Each row has a name. Each question is about the rows just above it.

Columns, left to right: M R X F
[12 29 -2 -8]  <13>
[ 44 -23  50 113]  <139>
[ 12  29  -2 113]  <33>
[ 44 -23  50  51]  <42>
[ 11 -16  17  56]  <122>
Which column holds this, read top down? [-2 50 -2]
X

Columns, left to right: J T Q W E C G P K Y
[ 23 -24 -24  17 -24 -59 -94 -62  -6  20] = <142>
[-32 -68 -41 -43 -68 -39 -29 -30 -35   9] = <136>
[ 23 -24   8  17 -24 -59 -94 -62  -6 -13] = <35>
[-32 -68 -41 -43 -68 -39 -29 -33  52 -36] = <96>
[ 23 -24 -24  17 -24 -59 -94 -62  -6 -13] = <27>
The row with [ 23 -24 -24  17 -24 -59 -94 -62  -6 -13] is
<27>
Which column holds [ -6 -35  -6  52] top down?
K
Whose row is [-32 -68 -41 -43 -68 -39 -29 -33  52 -36]?
<96>
[-41   8 -41] is in which column, read top down?
Q

Columns, left to right: U N A B Z
[-76 -71 -61  23  25] = <123>
[-118 -106  -50   57  -34] = <43>
[-104  -78  -66   61  -31] = <17>
[ 97  64  46 -20 -17] = <149>
[ 34  47   1 -31   9] = <131>
[116  47   1 -31   9] = <104>
Which column holds this, read top down? [ -76 -118 -104   97]
U
Which column holds this, read top down? [-20 -31]
B
Which column holds this, read top down? [97 34]
U
Which column holds this, read top down? [-78  64  47  47]
N
Which column holds [1 1] top down?
A

Columns, left to right: L V D S H
[ 59 -60 -46 -91  42]  <39>
[ 67 -27 -77 -88  89]  <77>
[ 86 -41 -48 -89  75]  <85>
Which column holds [-27 -41] top down?
V
Which column holds [67 86] top down?
L

Columns, left to right: Dipo muzuf sunos fere Moma pima pinas
[ 27 -55 -62   6  83  27  20]  <71>
[-50 -83 -39 -23  59 -93 -10]  <46>
[ 26 -49 -58 -37 -10  50  26]  <105>
Which column holds [-39 -58] top down?
sunos
Which column holds [-55 -83] top down?
muzuf
[-23 -37] is in which column, read top down?
fere

Columns, left to right: supo vepu tus kof
[  94   69 -112  -45] = <44>
[  93   69 -112  -45] = <143>
[  93 -113   70  -32] = <183>
[  93   68 -112  -42] = <58>
[  93 -112   65  -24] = <86>
[ 93  26 -59 -54] = <154>
[ 93 103 -40 -86] = <153>
[ 94 104 -33 -80] = <148>
[93 53 37 20] = <140>
[  93 -113   71  -39] = <106>
[ 94  94 -71 -91] = <144>
[-54 -86 -80  20 -39 -91] is in which column, read top down?
kof
Whose row is [  93 -113   70  -32]?
<183>
[ 71 -71] is in which column, read top down?
tus
Which column holds [-45 -32 -42 -24 -54 -86 -80] top down?
kof
Which column holds [93 93 93 93 93 94 93 93 94] top down?
supo
[-112   65] is in which column, read top down?
tus

Columns, left to right: kud riv Kizi luvu
[-66 -56   5  14] : <52>
[ 56 -12 -53  -2] : <50>
[  7  -7 -83  78] : <160>
[  6  88 -89  48] : <83>
[ 93   3 -68  59] : <114>
[ 42 -64  47 -63] : <115>
[ 68   1 -36  18] : <80>
[-60  71  25  30] : <171>
[  5 -53 -83 -89 -68] is in which column, read top down?
Kizi
Which column holds this, read top down? [-83 -89 -68  47 -36  25]
Kizi
Which column holds [ -2  78  48  59 -63  18] top down?
luvu

Columns, left to right: Nava tos gebiv moreb ruri
[  3 -35 -14 -42  33]  <5>
[45 37 18 16 34]  <55>
[  7  76  53 114  14]  <37>
[ 39  12  12 -10 -44]  <101>
[ 51   9   0 -25  35]  <47>
[  3   3   7   4 -34]  <73>
Which column holds [37 76 12] top down?
tos
Which column holds this, read top down? [114 -10 -25   4]
moreb
Which column holds [18 53 12] top down?
gebiv
[34 14] is in which column, read top down?
ruri
Which column holds [33 34] top down?
ruri

Columns, left to right: Kone Turu rarus Nimu putu
[ 25   2  -8 108  15] -> <132>
[-37 -20  -4 -26 -32] -> <40>
[  0   0  12 -58   1] -> <28>
[ -2   0 -15 -71  -2] -> <41>
[-37 -20  -4  62 -10] -> <103>
Which column holds [108 -26 -58 -71] top down?
Nimu
[ 0 -2] is in which column, read top down?
Kone
Which column holds [-26 -58 -71] top down?
Nimu
Which column holds [ 12 -15  -4] top down?
rarus
Which column holds [ -4  12 -15  -4] top down?
rarus
Which column holds [-8 -4] top down?
rarus

Columns, left to right: voku geki Zak vad vanun Zuzen Livef Lagar bote
[ -6 -65 -36 -40 -66 -22  29  89   8]  <65>
[-28  70  17 -30 -54   9 -29 108  64]  <16>
[-52  19  75  22  47  13  36  66 -10]  <100>
[-26  -2  45 -27   0  15 -32  15  45]  <56>
Which column holds [-10  45] top down?
bote
Which column holds this, read top down? [75 45]
Zak

Columns, left to right: tekag tivu tede sed
[ 41  58 -28  10] = <66>
[ 32   2 -48 -22] = <8>
[-64   3 -50  46] = <60>
[ -2  72 -71 -72] = <45>
[-98  -5 -31   1] = <84>
[-14 -27 -10 -50] = <141>
[ -2  19 -47  56] = <181>
[ 33  76 -24 -36] = <24>
[-14 -27   7 -50] = <26>
[-61 -26  -4 -40] = <133>
Which column holds this, read top down? [ 41  32 -64  -2 -98 -14  -2  33 -14]
tekag
Which column holds [ 72  -5 -27  19  76 -27 -26] top down?
tivu
Which column holds this, read top down? [-98 -14  -2  33 -14]
tekag
Which column holds this, read top down? [ 32 -64]
tekag

Columns, left to right: risi Vug fale Mur Gedeg badab savuk Bolim Zuzif Gem
[-57 -62 -24 -40 -89 -48 -45   1 -13  -7]  <61>
[-54 -41 -16 -22 -55 -35 -69 -12 -51  -7]  <87>
[-54 -41 -16 -22 -55 -35 -69 -12 -47 -67]  <49>
Which column holds this, read top down? [-16 -16]
fale
[-22 -22] is in which column, read top down?
Mur
Which column holds [-24 -16] top down?
fale
Which column holds this, read top down? [-51 -47]
Zuzif
Which column holds [-62 -41] top down?
Vug

Columns, left to right: Riza Veka fir vigap
[-25  37  59  13]  <166>
[-34  51  14  16]  <107>
[ -79   93 -123 -119]  <34>
[-34  51 -80 -68]  <187>
[-25   7  59  13]  <15>
[ 49  27 -36  -8]  <62>
[-25  37  71  13]  <168>
[ 93  63 -47  -6]  <102>
[-107   33  -62  -82]  <76>
Which column holds this, read top down? [-119  -68   13   -8   13]
vigap
Which column holds [-36  71 -47] top down?
fir
Which column holds [  16 -119  -68   13   -8   13] top down?
vigap
[51  7] is in which column, read top down?
Veka
[ 7 27] is in which column, read top down?
Veka

Columns, left to right: Nekil zur lide bulap
[ 56 -69  95 -67] = <48>
[-29  91 -17  53] = <109>
[ 84 -31  94  32] = <81>
[ 60  29 -63 103] = <125>
[43 27 87 87] = <110>
Which column holds this, read top down? [ 94 -63]
lide
[-69  91 -31] is in which column, read top down?
zur

Columns, left to right: kul mir Mivik Ziri Duza simut rina zunob
[  6  56 -46  46  -9  16  48  16] : <30>
[-4 26 53  5 21 -5 11 -5] : <57>
[-17   9  -2   6  -1  -8   3  10] : <23>
[-105   34   45    4  -33  -89    0   88] : <20>
[-4 26 22  5 21 -5 11 -5] : <93>
[21 -1] is in which column, read top down?
Duza
Which column holds this, read top down? [-89  -5]
simut
Which column holds this, read top down? [-46  53  -2  45]
Mivik
[ -8 -89  -5] is in which column, read top down?
simut
Which column holds [46  5  6  4] top down?
Ziri
Which column holds this, read top down? [10 88]
zunob

Columns, left to right: Moli zimu feso Noke lop
[ -2 -41  21  41 -52]  <21>
[ -2 -41  46  41 -52]  <31>
[-23  22 -44  -3  56]  <126>
[-30  22   1 -10  19]  <64>
[  9 -41  46  41 -52]  <151>
[-21  16 -31  36  36]  <4>
[  7 -36  31  -3  17]  <75>
Which column holds [ 22 -41] top down?
zimu

Columns, left to right: bedi fopu dozu balu nar
[-104  -93  -64  -10  -20] = <7>
[-67  20 -50 -35 -20] = <25>
[-47 -62 -50  66 -97] = <3>
Which column holds [-20 -20] top down?
nar
Which column holds [-10 -35] top down?
balu
Which column holds this, read top down? [-64 -50]
dozu

Columns, left to right: pezof vabit lali gesan
[-55 -66 -73  53]  <150>
[-44 -42 -78  55]  <138>
[  9   6 -60  67]  <177>
[ -55  -73 -100   61]  <113>
[-28 -25 -81  86]  <167>
[-27 -32 -81  75]  <12>
[-20 -51 -85  88]  <99>
[-64  11 -68  45]  <130>
[-49 -78 -69  79]  <169>
[-32 -51  11 -78] is in which column, read top down?
vabit
Which column holds this, read top down? [67 61 86 75]
gesan

Columns, left to right: fafo reper Vives guzog rebu dipuf zafun meve zurad
[-74 -42  52  16 -32 -55 -63  94 -62] -> <59>
[-79 -48  48  43  43 -88 -42 -85   3] -> <163>
[-85 -36 -46  26 -49 -13 -92  79 -51] -> <29>
[-12  24  64 -20  86 -91 -90   8  44] -> <156>
[-60  13 -36  11 107 -83 -38 -75 -22] -> <164>
[ -26   40  -99   -7   59  -24 -120   16   24] -> <121>
[ -10  -42  -42   97  -66   -3 -112   -8   31] -> <111>
Which column holds [-63 -42 -92 -90] top down?
zafun
Which column holds this, read top down? [-46  64]
Vives
Which column holds [-75  16  -8] top down?
meve
[ 79   8 -75  16  -8] is in which column, read top down?
meve

Columns, left to right: zabu tek Zat ninil
[  9 -26 -40 -47] -> <94>
[  5  18 -19 -40] -> <82>
[-30  59  57 -28] -> <97>
[-50 -18   8 -20] -> <89>
[  34 -127  -10   14] -> <170>
[ 34  59  57 -28] -> <91>
[-50 -35   8 -20] -> <120>
[-37  23 -23  41] -> <158>
[-47 -40 -28 -20  14 -28] is in which column, read top down?
ninil
Which column holds [  9   5 -30 -50  34  34 -50] top down?
zabu
[ 59 -35] is in which column, read top down?
tek
Which column holds [-40 -19  57   8] top down?
Zat

Columns, left to right: rida ner Zab diza boso kolur tam bel
[ -16  123   78   25   47   52   39 -107] : <11>
[-43 123  78  25  47  52  39  61] : <92>
[-16 123  78  25  47  52  39  61] : <6>
Where do [-43 123  78  25  47  52  39  61] appear?
<92>
The row with [ -16  123   78   25   47   52   39 -107] is
<11>
[-16 -43] is in which column, read top down?
rida

Columns, left to right: beze Pebiv sifu zuvo
[33 96 11  9] : <176>
[18 83 48 -5] : <195>
[-4 -8 69 78] : <78>
[-2  7  4 80] : <190>
[56 77  5 -8] : <70>
[-4 -8 69 82] : <19>
[94 13  2 -6] : <193>
[-15  -2  46  89] : <145>
[  0 -13  19 103] : <95>
[-4  2 56 98] : <182>
[106  21  23  -8] : <2>
Which column holds [78 80 -8 82 -6 89] top down?
zuvo
Which column holds [ 13  -2 -13] top down?
Pebiv
Which column holds this, read top down? [-4 -2]
beze
Which column holds this, read top down? [ -6  89 103  98  -8]
zuvo

Columns, left to right: vitat kibe bisi sesar vig zeser sibu pera Sipa
[ 56 -15  19  60   3  28 -11  70 -84] = <18>
[ 56 -15  19  60  11  10 -45  41 -44] = <36>
[59  1 27 78 42 12  5 -5  0] = <38>
[ 59   1  27  78  42  12 -27  50 -61] = <117>
Which column holds [60 60 78] top down?
sesar
[-84 -44] is in which column, read top down?
Sipa
Which column holds [ 3 11] top down?
vig
Which column holds this, read top down? [  5 -27]
sibu

